Here is a tiny trained network, its code and every weight. The questions are about switching its units off for an input and a class, where a switched-off unit gives its printed mean instead of its output.

import numpy as np


def w(rows, s, z=0):
    codes = np.array(rows[::2]) - 128.0
    scale = np.full(codes.shape[1], s)
    scale[-1] = z or s
    return codes * scale


def f(y):
    return np.maximum(y, 0)


def log_softmax(a):
    a = a - a.max(-1, keepdims=True)
    return a - np.log(np.exp(a).sum(-1, keepdims=True))


def net(x, mask):
    res = np.array(x, float).reshape(1, 6) / 4 @ E
    y = f(res @ A[0][:, :-1].T + A[0][:, -1])
    res = res + np.where(mask, y, B[0][:, -1]) @ B[0][:, :-1]
    return log_softmax(res[-1] @ U[:, :-1].T + U[:, -1])


A, B = {}, {}
E = w([
[171,107,204,2,31],'x0',
[181,84,25,210,13],'x1',
[199,125,86,21,156],'x2',
[173,34,123,134,190],'x3',
[178,189,80,135,188],'x4',
[12,108,47,73,178],'x5',
],0.007)
A[0] = w([
[174,106,121,1,135,221],'n1',
[161,85,56,142,217,72],'n2',
[89,171,152,60,128,123],'n3',
[109,32,84,152,124,240],'n4',
[85,196,124,104,202,153],'n5',
[118,163,85,166,107,78],'n6',
[73,75,92,95,115,178],'n7',
[156,121,119,63,117,161],'n8',
[69,109,99,166,169,237],'n9',
[73,149,100,126,234,131],'n10',
[195,139,92,91,96,183],'n11',
[119,99,191,143,197,254],'n12',
[208,127,104,182,128,131],'n13',
[34,101,117,124,63,251],'n14',
[165,82,163,30,124,153],'n15',
[177,162,93,238,147,160],'n16',
[86,129,121,129,165,108],'n17',
[84,159,55,151,109,138],'n18',
[100,81,181,119,135,211],'n19',
[155,157,167,124,80,12],'n20',
[133,135,59,116,73,248],'n21',
],0.014,0.0041)
B[0] = w([
[142,72,143,5,51,248],'n1',
[47,181,189,82,118,196],'n2',
[178,154,148,48,108,192],'n3',
[75,171,162,98,58,203],'n4',
[130,215,144,86,142,209],'n5',
[172,91,107,131,101,166],'n6',
[130,144,108,158,106,183],'n7',
[145,55,168,88,125,186],'n8',
[98,171,79,65,115,205],'n9',
[111,222,105,120,163,218],'n10',
[153,91,170,146,115,191],'n11',
[138,184,62,138,124,207],'n12',
[177,188,179,132,138,191],'n13',
[65,123,119,130,97,206],'n14',
[126,42,95,71,94,224],'n15',
[202,140,146,79,117,222],'n16',
[103,160,128,114,160,165],'n17',
[128,94,54,106,44,185],'n18',
[72,163,11,134,105,185],'n19',
[75,120,180,199,171,162],'n20',
[109,94,146,174,101,197],'n21',
],0.011,0.013)
U = w([
[80,64,192,139,151,78],'0',
[126,220,99,97,159,185],'1',
[125,93,133,144,224,5],'2',
[245,120,127,195,122,66],'3',
[163,63,110,48,80,154],'4',
[122,81,130,139,224,15],'5',
[66,109,64,188,94,232],'6',
[124,172,210,151,110,104],'7',
],0.012,0.0031)

Each question gives the input, the list of numbers given to net, and the class t.
The units are the neurons (one row each of A and B). Each row of codes is followed by its name. A weight is (code - 128) times the scale printed after its matrix; where a second scale follows, it is the last column's (A, B and U).
mask holds one flag per neuron, in row order. A switched-off neuron (its flag False) gives its mean, the last column of its row in B, instead of its output. The means were averaged over made-up inputs and are rounded, as every weight is.
A unit's drop is (log p(t) with every unit on - log p(t) with that unit switched off) / (log p(t) with every unit on - log p(t) with every unit switched off).
The circuit of an input: a set's keep is (log p(t) with only the set's units on - log p(t) with every unit switched off) / (log p(t) with every unit on - log p(t) with every unit switched off). Starting from the 12 units with the biggest drops (on a tie, the unit counted first), units are removed one at a time, each time the one whose removal leaves the highest keep (on an exact tie, the one counted first), for as long as the keep stays at least 0.8.
units of the circuit, in order: the units of the circuit, biggest drop first
unit that matters most: the unit with the biggest drop
k most important neurons: the k neurons with the biggest drops, biggest first
drop of u: that unit's drop, to one decimal
input [-6,5,6,-2,-2,4], class 6: unit that matters most : n1
input [-6,7,-4,7,-2,-4], class 7: units of the circuit, in order : [n13; n4]
input [7,-2,-6,-6,6,0], class 7: 2 most important neurons : [n1; n20]
input [-7,7,4,7,-6,8], class 1: 4 most important neurons : [n2; n9; n10; n15]
input [-4,5,0,-3,0,-3], class 3: 2 most important neurons : [n1; n15]
input [3,0,-2,-8,-1,-1], class 7: 2 most important neurons : [n1; n15]
input [-5,2,-2,-1,-4,-6], class 3: 2 most important neurons : [n1; n2]
input [-2,8,-2,5,-6,-8], class 3: 2 most important neurons : [n2; n16]
input [-5,2,-3,1,-5,7], class 6: 2 most important neurons : [n18; n14]
input [3,6,-7,-3,0,-3], class 7: drop of n15 : 0.2
input [5,0,-8,-8,4,-2], class 7: drop of n19 : 0.2
input [3,-1,-5,4,-2,7], class 1: drop of n21 : 0.2
